Below are the code and all the weights of a small trained network. Each question names an input and a target symbol and asks about switching units off, where a switched-off unit gives its printed mean instead of its output.

import numpy as np


def w(rows, s, z=0):
    codes = np.array(rows[::2]) - 128.0
    scale = np.full(codes.shape[1], s)
    scale[-1] = z or s
    return codes * scale


def f(y):
    return np.maximum(y, 0)


def softmax(a):
    e = np.exp(a - a.max(-1, keepdims=True))
    return e / e.sum(-1, keepdims=True)


def log_softmax(a):
    a = a - a.max(-1, keepdims=True)
    return a - np.log(np.exp(a).sum(-1, keepdims=True))


def net(x, mask):
    ids = ['ΠΨαβγδεζηθλξστφω'.index(c) for c in x.split()]
    T = len(ids)
    res = E[ids] + P[:T]
    u = 0
    for l in range(2):
        q, k, v = (res @ M[l].T for M in (Q, K, V))
        z = softmax(np.where(np.tri(T) > 0, q @ k.T / 3**0.5, -1e9)) @ v
        res = res + np.where(mask[u], z, O[l][:, -1]) @ O[l][:, :-1]
        u += 1
        y = f(res @ A[l][:, :-1].T + A[l][:, -1])
        res = res + np.where(mask[u : u + 16], y, B[l][:, -1]) @ B[l][:, :-1]
        u += 16
    return log_softmax(res[-1] @ U[:, :-1].T + U[:, -1])


Q, K, V, O, A, B = {}, {}, {}, {}, {}, {}
E = w([
[93,164,144,228,120,28,92,159,86,104,178],'Π',
[95,179,79,146,179,183,166,187,117,105,84],'Ψ',
[87,142,173,192,112,90,48,25,168,137,203],'α',
[107,159,78,93,173,139,113,154,217,101,146],'β',
[184,59,46,205,168,99,101,124,109,125,127],'γ',
[201,113,116,186,32,167,179,103,157,123,116],'δ',
[117,182,82,130,39,123,124,164,53,110,148],'ε',
[162,48,167,184,180,81,189,130,111,134,76],'ζ',
[153,158,190,178,115,20,165,166,126,165,81],'η',
[89,125,147,185,177,202,85,185,120,243,172],'θ',
[38,134,81,164,92,94,124,139,153,206,94],'λ',
[44,70,195,76,95,170,227,65,148,131,59],'ξ',
[43,45,199,158,10,106,147,46,177,178,111],'σ',
[130,102,128,40,109,102,169,115,117,92,229],'τ',
[84,127,188,162,155,80,189,159,31,80,155],'φ',
[64,235,133,137,88,166,155,83,175,98,143],'ω',
],0.011)
P = w([
[136,177,161,136,194,121,115,50,114,108,126],'0',
[134,175,157,161,168,107,151,88,121,117,151],'1',
[133,156,150,159,152,113,158,114,135,119,158],'2',
[126,139,152,161,139,125,155,151,144,115,161],'3',
[117,123,151,165,131,130,155,181,156,109,157],'4',
[103,109,153,162,121,136,157,205,167,103,162],'5',
[84,100,156,160,112,145,162,231,173,97,160],'6',
[84,97,173,151,104,148,155,253,167,93,165],'7',
],0.0058)
Q[0] = w([
[158,133,119,170,173,47,134,131,112,114,143],'0.h0',
[158,113,137,76,120,78,130,157,90,106,175],'0.h0',
[124,141,166,173,122,61,250,159,119,111,234],'0.h0',
],0.021)
K[0] = w([
[93,115,61,97,73,142,172,163,165,128,160],'0.h0',
[111,126,130,174,115,123,109,130,201,90,48],'0.h0',
[61,103,112,183,87,251,187,224,254,147,148],'0.h0',
],0.016)
V[0] = w([
[140,190,112,147,158,112,57,96,80,191,73],'0.h0',
[59,183,81,124,161,1,145,129,177,71,85],'0.h0',
[84,95,132,56,175,68,126,176,109,227,190],'0.h0',
],0.0087)
O[0] = w([
[105,137,76,130,149,25,183,103,135,161,125,8],'0.h0',
[2,147,136,146,157,144,84,49,158,87,74,155],'0.h0',
[107,103,138,63,191,110,79,191,119,174,126,200],'0.h0',
],0.0059,0.0015)
A[0] = w([
[142,144,61,183,121,57,123,117,129,115,164,200],'0.n0',
[131,107,87,105,240,180,73,84,147,142,163,160],'0.n1',
[81,38,199,187,58,108,103,162,136,141,171,112],'0.n2',
[51,214,65,76,33,163,122,106,59,144,83,131],'0.n3',
[150,161,147,64,77,115,196,173,137,145,161,59],'0.n4',
[92,69,131,29,103,20,132,186,85,105,119,77],'0.n5',
[184,134,83,49,124,23,136,163,52,98,110,2],'0.n6',
[102,197,84,90,187,143,136,167,2,98,64,129],'0.n7',
[149,204,123,163,137,183,77,32,111,156,142,38],'0.n8',
[160,192,117,58,141,67,153,152,155,132,211,141],'0.n9',
[211,140,99,71,142,104,119,203,234,162,109,33],'0.n10',
[129,118,166,196,152,156,65,172,144,96,103,177],'0.n11',
[122,126,170,131,173,175,163,74,58,97,115,108],'0.n12',
[186,239,165,103,185,101,177,130,141,114,74,121],'0.n13',
[154,213,77,78,227,192,133,119,124,96,90,87],'0.n14',
[131,120,205,151,104,180,62,34,68,250,114,140],'0.n15',
],0.0068,0.0032)
B[0] = w([
[158,74,190,193,123,139,46,151,136,90,124,211],'0.n0',
[192,175,69,119,178,132,121,109,189,137,148,188],'0.n1',
[157,149,114,6,92,59,127,171,80,155,136,252],'0.n2',
[89,28,95,174,185,203,88,74,140,147,213,183],'0.n3',
[161,81,164,114,138,91,78,119,91,83,95,183],'0.n4',
[167,139,85,113,230,82,76,77,105,198,127,186],'0.n5',
[88,106,87,222,175,178,204,150,217,130,196,145],'0.n6',
[120,150,93,213,26,73,202,143,80,158,150,153],'0.n7',
[114,150,130,1,51,108,57,98,36,145,118,155],'0.n8',
[127,112,112,128,128,131,135,212,237,64,132,214],'0.n9',
[128,170,41,64,70,199,169,146,158,86,112,166],'0.n10',
[196,172,92,69,172,119,109,147,113,108,106,219],'0.n11',
[104,91,93,74,158,89,181,93,113,149,143,167],'0.n12',
[71,94,162,169,76,119,121,182,154,90,74,167],'0.n13',
[55,179,37,163,59,117,159,137,141,106,64,152],'0.n14',
[154,123,135,231,115,90,199,136,202,170,189,184],'0.n15',
],0.009,0.004)
Q[1] = w([
[114,81,33,170,163,156,96,254,155,158,170],'1.h0',
[174,182,96,144,149,20,108,195,142,19,194],'1.h0',
[163,207,82,134,141,215,77,71,69,72,109],'1.h0',
],0.019)
K[1] = w([
[107,120,67,196,186,171,101,168,131,212,147],'1.h0',
[191,223,137,142,159,117,147,224,140,155,197],'1.h0',
[120,164,98,131,96,172,79,119,104,4,169],'1.h0',
],0.021)
V[1] = w([
[36,51,110,58,71,129,86,149,101,157,61],'1.h0',
[129,146,214,57,80,163,129,248,124,185,123],'1.h0',
[113,147,58,104,172,185,110,160,82,255,122],'1.h0',
],0.0082)
O[1] = w([
[224,173,133,202,187,158,194,160,187,139,178,2],'1.h0',
[34,135,133,212,162,110,130,17,153,152,111,185],'1.h0',
[54,2,167,233,52,181,82,107,120,89,159,176],'1.h0',
],0.0045,0.0056)
A[1] = w([
[179,100,79,92,136,108,132,115,65,172,70,175],'1.n0',
[182,110,178,184,30,172,153,150,67,115,130,79],'1.n1',
[179,103,143,162,232,150,228,84,129,145,81,75],'1.n2',
[150,224,98,218,135,166,51,49,213,146,175,173],'1.n3',
[140,67,171,121,161,145,165,44,147,88,132,109],'1.n4',
[177,133,139,77,73,196,194,71,152,116,146,164],'1.n5',
[191,135,114,99,199,106,142,207,58,107,180,89],'1.n6',
[39,116,94,123,221,124,93,41,138,166,123,52],'1.n7',
[177,175,63,69,172,133,140,140,190,136,154,2],'1.n8',
[157,148,126,94,76,130,79,233,111,131,63,75],'1.n9',
[64,171,226,171,90,109,216,84,131,85,109,94],'1.n10',
[170,116,103,169,169,135,144,188,103,210,65,233],'1.n11',
[2,196,166,128,121,160,99,32,145,81,100,53],'1.n12',
[155,225,73,171,139,152,72,205,117,89,152,63],'1.n13',
[107,148,124,186,106,127,189,216,53,134,33,85],'1.n14',
[127,175,182,142,161,81,188,75,149,170,179,92],'1.n15',
],0.009,0.003)
B[1] = w([
[119,66,148,150,151,113,117,124,97,81,152,195],'1.n0',
[165,138,146,94,67,121,175,103,111,113,180,200],'1.n1',
[98,122,233,114,89,154,171,126,73,145,73,178],'1.n2',
[114,13,120,133,166,79,184,173,120,119,148,244],'1.n3',
[124,116,159,139,116,169,130,196,124,158,149,189],'1.n4',
[88,168,122,154,195,109,135,70,161,124,161,221],'1.n5',
[95,164,107,171,116,203,84,105,102,168,157,253],'1.n6',
[105,218,152,189,117,97,135,114,150,134,105,235],'1.n7',
[126,129,188,100,73,178,71,163,168,114,133,230],'1.n8',
[136,146,146,158,189,121,159,89,167,136,118,244],'1.n9',
[172,101,78,198,118,192,87,115,133,121,122,231],'1.n10',
[131,137,128,105,136,142,102,131,164,6,128,223],'1.n11',
[157,154,96,71,198,144,105,89,59,140,86,229],'1.n12',
[96,106,119,114,51,97,131,87,131,158,35,226],'1.n13',
[132,178,124,99,149,110,132,229,102,163,177,219],'1.n14',
[198,114,76,88,138,143,127,159,135,192,106,225],'1.n15',
],0.014,0.004)
U = w([
[132,108,131,122,119,120,106,143,129,139,139,5],'Π',
[148,136,99,128,151,144,99,176,35,166,178,51],'Ψ',
[112,170,93,95,84,118,187,179,121,110,122,95],'α',
[102,129,65,64,212,137,154,90,100,103,123,166],'β',
[126,124,173,132,137,190,177,122,130,186,111,140],'γ',
[170,86,137,114,2,126,132,114,83,125,161,114],'δ',
[128,120,127,56,91,130,140,133,179,112,68,94],'ε',
[116,181,144,58,132,172,71,140,179,136,192,202],'ζ',
[176,170,154,121,123,92,179,79,157,82,156,168],'η',
[74,68,151,214,149,73,138,175,176,116,181,200],'θ',
[80,192,170,156,104,47,82,90,98,204,101,137],'λ',
[138,93,233,59,136,119,125,171,38,82,113,136],'ξ',
[186,81,167,25,121,34,79,142,93,170,163,141],'σ',
[207,181,150,134,193,104,107,182,164,101,99,167],'τ',
[194,113,76,134,116,131,119,111,171,193,140,71],'φ',
[209,82,101,168,122,181,57,91,102,65,92,100],'ω',
],0.0048,0.0024)

Each question gives the input, a string of symbols that net reads in full, and the target symbol t.
The units are the heads (3 rows each of Q, K, V and O) and the neurons (one row each of A and B). Each row of codes is followed by its name. A weight is (code - 128) times the scale printed after its matrix; where a second scale follows, it is the last column's (O, A, B and U).
mask holds one flag per unit, layer by layer, with each layer's heads first. A switched-off unit (its flag False) gives its mean, the last column of its rows in O or B, instead of its output. The means were averaged over made-up inputs and are rounded, as every weight is.
A unit's drop is (log p(t) with every unit on - log p(t) with that unit switched off) / (log p(t) with every unit on - log p(t) with every unit switched off).
The circuit of an input: a set's keep is (log p(t) with only the set's units on - log p(t) with every unit switched off) / (log p(t) with every unit on - log p(t) with every unit switched off). Starting from the 12 units with the biggest drops (on a tie, the unit counted first), units are removed one at a time, each time the one whose removal leaves the highest keep (on an exact tie, the one counted first), for as long as the keep stays at least 0.8.
units of the circuit, in order: the units of the circuit, biggest drop first
unit that matters most: the unit with the biggest drop
k most important neurons: the k neurons with the biggest drops, biggest first
top k neurons in layer l: the k neurons of layer l with the biggest drops, biggest first
input τ ξ θ δ φ, target δ: units of the circuit, in order	0.h0, 1.n1, 1.h0
input δ σ ω ζ τ τ, target ζ: units of the circuit, in order	1.h0, 1.n8, 1.n6
input α σ Ψ λ, target θ: top 2 neurons in layer 1	1.n3, 1.n12
input η τ τ τ α τ β, target ε: 2 most important neurons	1.n13, 1.n8
input θ τ α, target θ: units of the circuit, in order	1.n3
input ζ β ε ω θ η, target θ: units of the circuit, in order	0.h0, 1.h0, 0.n13
input δ θ η φ, target θ: units of the circuit, in order	0.h0, 1.h0, 0.n6, 0.n13
input φ τ θ ξ ξ β ζ δ, target δ: units of the circuit, in order	1.h0, 1.n1, 0.h0
input τ τ ω λ δ, target η: 2 most important neurons	1.n1, 1.n5
input θ τ ω η δ δ, target δ: 2 most important neurons	1.n1, 0.n1
input λ θ τ φ, target θ: units of the circuit, in order	0.h0, 1.h0, 0.n6
input σ ω ε θ ε ξ, target ξ: top 2 neurons in layer 1	1.n2, 1.n0
input ξ α φ, target Ψ: top 2 neurons in layer 1	1.n14, 1.n6
input σ η τ ω Π Π Ψ Ψ, target α: units of the circuit, in order	1.n14, 0.n7, 0.n14, 1.n13
input ω τ ε τ λ τ γ, target ω: most important neuron	0.n1
input ω ω τ γ Π λ ε, target δ: 2 most important neurons	0.n3, 0.n7
input δ λ ε, target δ: top 2 neurons in layer 1	1.n1, 1.n13
input φ ε θ ξ ζ λ, target λ: 2 most important neurons	1.n7, 0.n5
input θ α Ψ, target Ψ: top 2 neurons in layer 0	0.n7, 0.n14
input θ τ σ λ η Ψ, target Ψ: 3 most important neurons	1.n14, 0.n7, 1.n12
input ζ ξ τ Π τ ξ γ, target ω: unit that matters most	0.n11
input ζ τ δ ξ γ λ, target θ: 3 most important neurons	0.n3, 1.n3, 1.n12
input λ λ Π, target λ: 3 most important neurons	1.n13, 1.n6, 0.n0
input λ ξ θ λ ω β ω η, target ω: 2 most important neurons	1.n10, 1.n12
input ζ ε ζ θ θ, target θ: 2 most important neurons	1.n12, 1.n15
input τ η δ θ τ β, target β: 2 most important neurons	1.n12, 0.n10
input τ α δ θ ω τ λ η, target λ: unit that matters most	1.h0
input θ α τ α η λ ε, target λ: 2 most important neurons	1.n7, 0.n3
